Below are the code and all the weights of a small trained network. Each question names an input and a class and asks about switching units off, where a switched-off unit gives its printed mean instead of its output.

import numpy as np


def w(rows, s, z=0):
    codes = np.array(rows[::2]) - 128.0
    scale = np.full(codes.shape[1], s)
    scale[-1] = z or s
    return codes * scale


def f(y):
    return y / 2 * (1 + np.tanh(0.7978845608 * (y + 0.044715 * y**3)))


def log_softmax(a):
    a = a - a.max(-1, keepdims=True)
    return a - np.log(np.exp(a).sum(-1, keepdims=True))


def net(x, mask):
    res = np.array(x, float).reshape(1, 4) / 4 @ E
    y = f(res @ A[0][:, :-1].T + A[0][:, -1])
    res = res + np.where(mask, y, B[0][:, -1]) @ B[0][:, :-1]
    return log_softmax(res[-1] @ U[:, :-1].T + U[:, -1])


A, B = {}, {}
E = w([
[142,255,57,74,183,71],'x0',
[94,56,64,19,161,103],'x1',
[4,123,134,183,196,103],'x2',
[208,103,40,198,210,164],'x3',
],0.0098)
A[0] = w([
[165,89,118,137,101,169,170],'n1',
[168,107,98,163,165,190,72],'n2',
[186,169,89,97,67,130,78],'n3',
[250,134,167,67,83,171,120],'n4',
[111,157,186,104,79,110,182],'n5',
[108,165,102,111,145,94,93],'n6',
[80,117,122,71,49,93,131],'n7',
[60,131,135,139,188,161,1],'n8',
[101,154,156,119,76,112,59],'n9',
[144,211,174,203,109,148,55],'n10',
[161,101,51,146,183,151,201],'n11',
[124,205,131,218,60,158,96],'n12',
[126,109,179,159,105,177,75],'n13',
[161,190,131,81,161,95,226],'n14',
[106,11,150,130,131,167,77],'n15',
[164,136,76,195,156,175,181],'n16',
[140,53,163,174,114,169,116],'n17',
[163,80,115,120,192,128,48],'n18',
[146,89,132,77,176,86,130],'n19',
[75,169,87,157,179,87,154],'n20',
[65,117,148,152,171,102,130],'n21',
[71,49,41,45,108,123,28],'n22',
[141,240,98,135,165,127,41],'n23',
[62,154,139,207,170,107,83],'n24',
],0.012,0.0054)
B[0] = w([
[60,119,152,128,125,125,192],'n1',
[145,210,215,45,192,43,193],'n2',
[109,40,171,66,124,165,194],'n3',
[110,32,159,105,186,202,249],'n4',
[70,195,217,142,225,102,210],'n5',
[100,100,97,99,68,147,176],'n6',
[115,185,163,119,186,79,214],'n7',
[188,79,174,17,118,140,163],'n8',
[138,179,196,62,138,95,164],'n9',
[209,160,17,107,117,178,214],'n10',
[72,177,205,136,149,128,241],'n11',
[195,162,60,71,162,218,221],'n12',
[111,145,72,88,66,96,186],'n13',
[30,90,137,231,31,75,237],'n14',
[58,130,85,118,49,103,220],'n15',
[70,172,188,109,162,122,236],'n16',
[29,149,124,122,10,102,223],'n17',
[174,179,134,39,142,115,164],'n18',
[127,165,120,116,104,206,180],'n19',
[70,89,136,115,101,124,221],'n20',
[130,58,168,92,179,164,197],'n21',
[241,200,26,77,144,212,221],'n22',
[109,118,133,98,2,96,217],'n23',
[144,57,152,47,169,186,211],'n24',
],0.0088,0.011)
U = w([
[128,201,179,119,170,87,112],'0',
[110,104,101,122,37,103,102],'1',
[141,2,141,107,169,156,118],'2',
[186,184,39,107,132,166,149],'3',
[97,125,123,178,152,131,250],'4',
[171,112,101,153,157,104,100],'5',
[168,130,107,167,145,90,105],'6',
[170,129,76,152,124,96,107],'7',
],0.016)

Each question gives the input, the list of numbers given to net, and the class t.
The units are the neurons (one row each of A and B). Each row of codes is followed by its name. A weight is (code - 128) times the scale printed after its matrix; where a second scale follows, it is the last column's (A, B and U).
mask holds one flag per neuron, in row order. A switched-off neuron (its flag False) gives its mean, the last column of its row in B, instead of its output. The means were averaged over made-up inputs and are rounded, as every weight is.
A unit's drop is (log p(t) with every unit on - log p(t) with that unit switched off) / (log p(t) with every unit on - log p(t) with every unit switched off).
The circuit of an input: a set's keep is (log p(t) with only the set's units on - log p(t) with every unit switched off) / (log p(t) with every unit on - log p(t) with every unit switched off). Starting from the 12 units with the biggest drops (on a tie, the unit counted first), units are removed one at a time, each time the one whose removal leaves the highest keep (on an exact tie, the one counted first), for as long as the keep stays at least 0.8.
units of the circuit, in order: the units of the circuit, biggest drop first
unit that matters most: the unit with the biggest drop
top k neurons: the k neurons with the biggest drops, biggest first
drop of u: that unit's drop, to one decimal
input [1,-5,0,6], class 0: unit that matters most	n16
input [-1,8,-6,-7], class 3: top 2 neurons	(n22 n11)
input [-5,-8,-4,0], class 3: top 2 neurons	(n12 n10)
input [1,-3,-3,0], class 4: top 4 neurons	(n22 n24 n21 n8)
input [-3,3,6,7], class 0: top 2 neurons	(n2 n11)
input [2,-5,5,1], class 2: top 2 neurons	(n24 n22)
input [2,-4,-8,-7], class 2: top 2 neurons	(n4 n3)
input [4,7,7,0], class 2: top 2 neurons	(n21 n20)
input [-2,-5,-2,7], class 0: top 2 neurons	(n2 n16)
input [8,-8,-7,-6], class 1: top 4 neurons	(n14 n23 n3 n22)
input [3,5,4,3], class 3: top 2 neurons	(n22 n4)
input [-3,-4,0,3], class 3: top 3 neurons	(n14 n5 n12)
input [-4,-7,7,-4], class 2: top 2 neurons	(n24 n21)
input [-8,4,2,-5], class 1: units of the circuit, in order	(n15)
input [7,0,3,-5], class 1: top 2 neurons	(n14 n23)
input [8,-2,-5,-6], class 1: top 2 neurons	(n14 n23)
input [-7,3,-1,8], class 0: drop of n2	0.4
input [3,-3,3,-2], class 4: drop of n3	0.3
input [-3,4,-3,2], class 3: drop of n10	-0.1
input [3,6,5,-5], class 3: drop of n2	0.1
input [6,-6,-4,5], class 1: units of the circuit, in order	(n23)
